Here is a tiny trained network, its code and every weight. The questions are about switching its units off for an input and a class, where a switched-off unit gives its printed mean instead of its output.

import numpy as np


def w(rows, s, z=0):
    codes = np.array(rows[::2]) - 128.0
    scale = np.full(codes.shape[1], s)
    scale[-1] = z or s
    return codes * scale


def f(y):
    return y / 2 * (1 + np.tanh(0.7978845608 * (y + 0.044715 * y**3)))


def log_softmax(a):
    a = a - a.max(-1, keepdims=True)
    return a - np.log(np.exp(a).sum(-1, keepdims=True))


def net(x, mask):
    res = np.array(x, float).reshape(1, 7) / 4 @ E
    y = f(res @ A[0][:, :-1].T + A[0][:, -1])
    res = res + np.where(mask, y, B[0][:, -1]) @ B[0][:, :-1]
    return log_softmax(res[-1] @ U[:, :-1].T + U[:, -1])


A, B = {}, {}
E = w([
[115,34,233,71,132,179],'x0',
[17,130,81,45,192,96],'x1',
[29,176,173,170,97,216],'x2',
[134,197,213,94,42,87],'x3',
[128,130,127,128,128,126],'x4',
[186,171,91,48,131,217],'x5',
[145,181,184,131,254,127],'x6',
],0.0068)
A[0] = w([
[162,27,223,103,154,161,67],'neuron 0',
[78,156,144,172,118,182,88],'neuron 1',
[245,77,108,94,148,36,97],'neuron 2',
[145,47,74,203,201,178,136],'neuron 3',
[173,182,199,169,233,131,137],'neuron 4',
[147,174,80,155,129,112,82],'neuron 5',
[145,184,201,91,84,55,59],'neuron 6',
[85,121,97,68,158,88,105],'neuron 7',
[151,92,94,138,69,136,138],'neuron 8',
[59,172,127,176,124,206,136],'neuron 9',
[209,164,82,35,129,212,78],'neuron 10',
[114,59,88,109,21,131,170],'neuron 11',
[111,83,73,127,60,135,139],'neuron 12',
[111,95,154,152,136,64,252],'neuron 13',
[166,210,45,210,133,82,65],'neuron 14',
[133,148,158,212,111,201,138],'neuron 15',
[134,35,186,87,129,150,65],'neuron 16',
[175,99,123,99,136,75,31],'neuron 17',
[53,133,107,44,133,109,132],'neuron 18',
[98,111,102,159,100,102,65],'neuron 19',
[140,176,171,84,106,92,154],'neuron 20',
[102,66,170,220,144,27,12],'neuron 21',
[251,96,159,199,107,151,72],'neuron 22',
[133,143,149,126,193,123,193],'neuron 23',
[140,146,171,140,190,102,117],'neuron 24',
],0.011,0.0019)
B[0] = w([
[127,213,98,76,117,60,233],'neuron 0',
[121,78,183,104,138,110,201],'neuron 1',
[99,22,225,88,150,86,251],'neuron 2',
[132,105,92,106,5,178,247],'neuron 3',
[243,114,119,165,162,136,240],'neuron 4',
[130,166,126,94,123,101,176],'neuron 5',
[132,104,76,104,41,173,217],'neuron 6',
[101,93,84,180,130,111,196],'neuron 7',
[161,119,119,149,154,124,180],'neuron 8',
[124,75,200,77,131,79,239],'neuron 9',
[73,212,209,156,134,224,250],'neuron 10',
[221,131,130,143,169,136,238],'neuron 11',
[201,127,137,138,146,144,201],'neuron 12',
[116,148,152,145,146,163,195],'neuron 13',
[123,214,98,73,117,55,254],'neuron 14',
[78,73,122,138,164,103,212],'neuron 15',
[128,206,112,96,115,64,208],'neuron 16',
[111,92,180,116,133,110,167],'neuron 17',
[92,104,64,190,156,100,221],'neuron 18',
[138,151,135,137,142,146,160],'neuron 19',
[126,99,96,127,91,158,190],'neuron 20',
[72,209,183,131,138,236,236],'neuron 21',
[50,87,31,203,158,117,226],'neuron 22',
[164,109,115,153,129,136,180],'neuron 23',
[177,129,133,136,152,136,175],'neuron 24',
],0.022,0.0069)
U = w([
[124,197,113,106,127,58,13],'0',
[106,56,196,119,141,105,253],'1',
[87,178,176,181,153,208,59],'2',
[78,95,69,214,163,111,142],'3',
[229,121,130,172,159,143,198],'4',
[141,84,96,113,11,180,58],'5',
],0.012,0.0026)

Each question gives the input, the list of numbers given to net, and the class t.
The units are the neurons (one row each of A and B). Each row of codes is followed by its name. A weight is (code - 128) times the scale printed after its matrix; where a second scale follows, it is the last column's (A, B and U).
mask holds one flag per neuron, in row order. A switched-off neuron (its flag False) gives its mean, the last column of its row in B, instead of its output. The means were averaged over made-up inputs and are rounded, as every weight is.
A unit's drop is (log p(t) with every unit on - log p(t) with that unit switched off) / (log p(t) with every unit on - log p(t) with every unit switched off).
The circuit of an input: a set's keep is (log p(t) with only the set's units on - log p(t) with every unit switched off) / (log p(t) with every unit on - log p(t) with every unit switched off). Starting from the 12 units with the biggest drops (on a tie, the unit counted first), units are removed one at a time, each time the one whose removal leaves the highest keep (on an exact tie, the one counted first), for as long as the keep stays at least 0.8.
units of the circuit, in order: the units of the circuit, biggest drop first
k most important neurons: the k neurons with the biggest drops, biggest first
drop when u is switched off: that unit's drop, to one decimal
input [1,2,6,7,6,-2,8], class 4: most important neuron : (neuron 4)
input [-6,-8,-6,-7,0,-6,-1], class 3: 4 most important neurons : (neuron 22; neuron 10; neuron 6; neuron 9)
input [-4,8,-5,-2,0,1,7], class 3: 2 most important neurons : (neuron 7; neuron 18)
input [-5,-7,7,2,7,4,-5], class 1: 4 most important neurons : (neuron 9; neuron 1; neuron 18; neuron 15)
input [-2,-8,8,-4,5,-1,2], class 1: 3 most important neurons : (neuron 9; neuron 1; neuron 18)
input [-1,-7,7,3,-4,-3,-1], class 1: 2 most important neurons : (neuron 9; neuron 1)
input [5,3,-1,-4,7,-6,1], class 2: 3 most important neurons : (neuron 21; neuron 14; neuron 13)
input [4,-6,-3,7,-7,-1,5], class 5: 4 most important neurons : (neuron 6; neuron 18; neuron 20; neuron 7)
input [-1,0,5,-5,7,3,5], class 1: 2 most important neurons : (neuron 9; neuron 11)
input [3,-4,5,-2,-3,5,5], class 1: 2 most important neurons : (neuron 21; neuron 9)
input [1,1,5,-8,1,-4,3], class 5: 2 most important neurons : (neuron 3; neuron 2)
input [4,-8,5,-5,5,0,5], class 3: 2 most important neurons : (neuron 22; neuron 15)
input [5,-3,6,-3,-2,6,-6], class 1: 2 most important neurons : (neuron 9; neuron 21)
input [0,-3,4,8,-3,5,4], class 5: units of the circuit, in order : (neuron 6)
input [6,-6,7,0,4,2,0], class 1: 3 most important neurons : (neuron 15; neuron 14; neuron 9)
input [-2,-6,-5,3,-7,7,-5], class 2: drop when neuron 21 is switched off : 0.0
input [6,-2,3,3,2,-2,5], class 0: drop when neuron 16 is switched off : 0.1
input [-6,5,-2,-5,1,-1,-7], class 4: drop when neuron 12 is switched off : 1.1
input [-2,-5,-2,2,4,7,-6], class 2: drop when neuron 10 is switched off : 2.1
input [1,3,-4,3,1,-6,2], class 2: units of the circuit, in order : (neuron 21)
